Below are the code and all the weights of a small trained network. Each question names an input and a target symbol and asks about switching units off, where a switched-off unit gives its printed mean instead of its output.

import numpy as np


def w(rows, s, z=0):
    codes = np.array(rows[::2]) - 128.0
    scale = np.full(codes.shape[1], s)
    scale[-1] = z or s
    return codes * scale


def f(y):
    return y / 2 * (1 + np.tanh(0.7978845608 * (y + 0.044715 * y**3)))


def softmax(a):
    e = np.exp(a - a.max(-1, keepdims=True))
    return e / e.sum(-1, keepdims=True)


def log_softmax(a):
    a = a - a.max(-1, keepdims=True)
    return a - np.log(np.exp(a).sum(-1, keepdims=True))


def net(x, mask):
    ids = ['αβγδεζηλμξπσφψω'.index(c) for c in x.split()]
    T = len(ids)
    res = E[ids] + P[:T]
    q, k, v = (res @ M[0].T for M in (Q, K, V))
    z = softmax(np.where(np.tri(T) > 0, q @ k.T / 2**0.5, -1e9)) @ v
    res = res + np.where(mask[0], z, O[0][:, -1]) @ O[0][:, :-1]
    y = f(res @ A[0][:, :-1].T + A[0][:, -1])
    res = res + np.where(mask[1:13], y, B[0][:, -1]) @ B[0][:, :-1]
    return log_softmax(res[-1] @ U[:, :-1].T + U[:, -1])


Q, K, V, O, A, B = {}, {}, {}, {}, {}, {}
E = w([
[81,196,209],'α',
[218,126,135],'β',
[149,107,163],'γ',
[137,60,163],'δ',
[131,147,172],'ε',
[89,40,90],'ζ',
[255,121,140],'η',
[156,113,123],'λ',
[113,64,88],'μ',
[175,134,142],'ξ',
[131,47,171],'π',
[185,145,152],'σ',
[91,102,108],'φ',
[35,170,223],'ψ',
[168,155,169],'ω',
],0.0075)
P = w([
[88,249,219],'0',
[143,147,5],'1',
[190,53,169],'2',
[82,146,135],'3',
[128,175,2],'4',
[137,65,179],'5',
[103,151,131],'6',
[129,178,4],'7',
[109,100,199],'8',
],0.0082)
Q[0] = w([
[165,254,47],'head 0',
[89,206,14],'head 0',
],0.017)
K[0] = w([
[245,247,206],'head 0',
[142,249,210],'head 0',
],0.015)
V[0] = w([
[135,161,132],'head 0',
[6,102,125],'head 0',
],0.02)
O[0] = w([
[98,183,139,252],'head 0',
[27,7,59,225],'head 0',
],0.012,0.0023)
A[0] = w([
[139,29,254,232],'neuron 0',
[118,168,116,105],'neuron 1',
[128,124,118,61],'neuron 2',
[145,194,101,2],'neuron 3',
[159,140,54,163],'neuron 4',
[150,129,106,72],'neuron 5',
[84,135,189,105],'neuron 6',
[113,207,89,246],'neuron 7',
[162,154,140,13],'neuron 8',
[103,119,70,76],'neuron 9',
[142,104,125,184],'neuron 10',
[143,71,107,45],'neuron 11',
],0.015,0.003)
B[0] = w([
[135,249,153,255],'neuron 0',
[161,119,110,148],'neuron 1',
[118,167,134,118],'neuron 2',
[181,186,98,162],'neuron 3',
[85,121,199,149],'neuron 4',
[103,157,149,116],'neuron 5',
[86,75,177,184],'neuron 6',
[165,26,152,218],'neuron 7',
[65,166,69,149],'neuron 8',
[88,176,61,185],'neuron 9',
[159,129,132,139],'neuron 10',
[189,147,158,151],'neuron 11',
],0.021,0.0074)
U = w([
[152,215,145,162],'α',
[101,191,161,117],'β',
[38,141,203,132],'γ',
[173,110,138,149],'δ',
[83,91,182,114],'ε',
[124,106,135,167],'ζ',
[118,139,135,65],'η',
[156,113,161,127],'λ',
[97,130,84,141],'μ',
[149,113,133,156],'ξ',
[85,101,84,228],'π',
[172,129,112,113],'σ',
[125,114,159,109],'φ',
[81,191,2,2],'ψ',
[187,158,54,31],'ω',
],0.005,0.0034)

Each question gives the input, a string of symbols that net reads in full, and the target symbol t.
The units are the heads (2 rows each of Q, K, V and O) and the neurons (one row each of A and B). Each row of codes is followed by its name. A weight is (code - 128) times the scale printed after its matrix; where a second scale follows, it is the last column's (O, A, B and U).
mask holds one flag per unit, heads first, then neurons. A switched-off unit (its flag False) gives its mean, the last column of its rows in O or B, instead of its output. The means were averaged over made-up inputs and are rounded, as every weight is.
A unit's drop is (log p(t) with every unit on - log p(t) with that unit switched off) / (log p(t) with every unit on - log p(t) with every unit switched off).
The circuit of an input: a set's keep is (log p(t) with only the set's units on - log p(t) with every unit switched off) / (log p(t) with every unit on - log p(t) with every unit switched off). Starting from the 12 units with the biggest drops (on a tie, the unit counted first), units are removed one at a time, each time the one whose removal leaves the highest keep (on an exact tie, the one counted first), for as long as the keep stays at least 0.8.
units of the circuit, in order: the units of the circuit, biggest drop first
k most important neurons: the k neurons with the biggest drops, biggest first
drop when u is switched off: that unit's drop, to one decimal
input λ δ η, target α: 3 most important neurons : (neuron 0; neuron 7; neuron 6)
input α π ω, target α: 3 most important neurons : (neuron 0; neuron 7; neuron 6)
input α η α η ψ ω, target α: 2 most important neurons : (neuron 0; neuron 3)
input α ψ ψ α α γ, target α: units of the circuit, in order : (neuron 0; neuron 7)
input α λ ξ, target α: units of the circuit, in order : (neuron 0; head 0)
input φ η ω π, target α: 2 most important neurons : (neuron 0; neuron 7)
input ε φ α α ψ ω ψ α λ, target α: units of the circuit, in order : (neuron 0; neuron 7)
input ψ α α λ α α σ η, target ψ: 2 most important neurons : (neuron 9; neuron 7)
input ψ ω ψ ψ ω, target ψ: units of the circuit, in order : (head 0; neuron 9)
input η ψ ψ λ μ ε ξ ψ, target ω: units of the circuit, in order : (head 0; neuron 3; neuron 8; neuron 7)
input φ ψ β λ ψ ω β α ζ, target α: units of the circuit, in order : (neuron 0; neuron 11; head 0)
input ε ψ γ γ φ ε ψ β π, target α: units of the circuit, in order : (neuron 0)
input β ψ ψ ζ, target ψ: units of the circuit, in order : (neuron 9; head 0)
input ψ δ α, target α: units of the circuit, in order : (neuron 0; head 0)
input γ ψ λ, target α: units of the circuit, in order : (neuron 0; head 0)
input ψ ε π ψ ψ σ η γ, target ψ: 3 most important neurons : (neuron 9; neuron 7; neuron 6)
input ω ψ α ψ η φ, target α: units of the circuit, in order : (neuron 0; head 0; neuron 11; neuron 7)
input ψ η β, target α: most important neuron : (neuron 3)
input λ ξ α, target α: 2 most important neurons : (neuron 0; neuron 3)
input α ζ φ, target α: 4 most important neurons : (neuron 0; neuron 11; neuron 7; neuron 6)
input σ ε ψ, target α: most important neuron : (neuron 0)
input η η ω η ω, target ω: drop when neuron 8 is switched off : 0.3
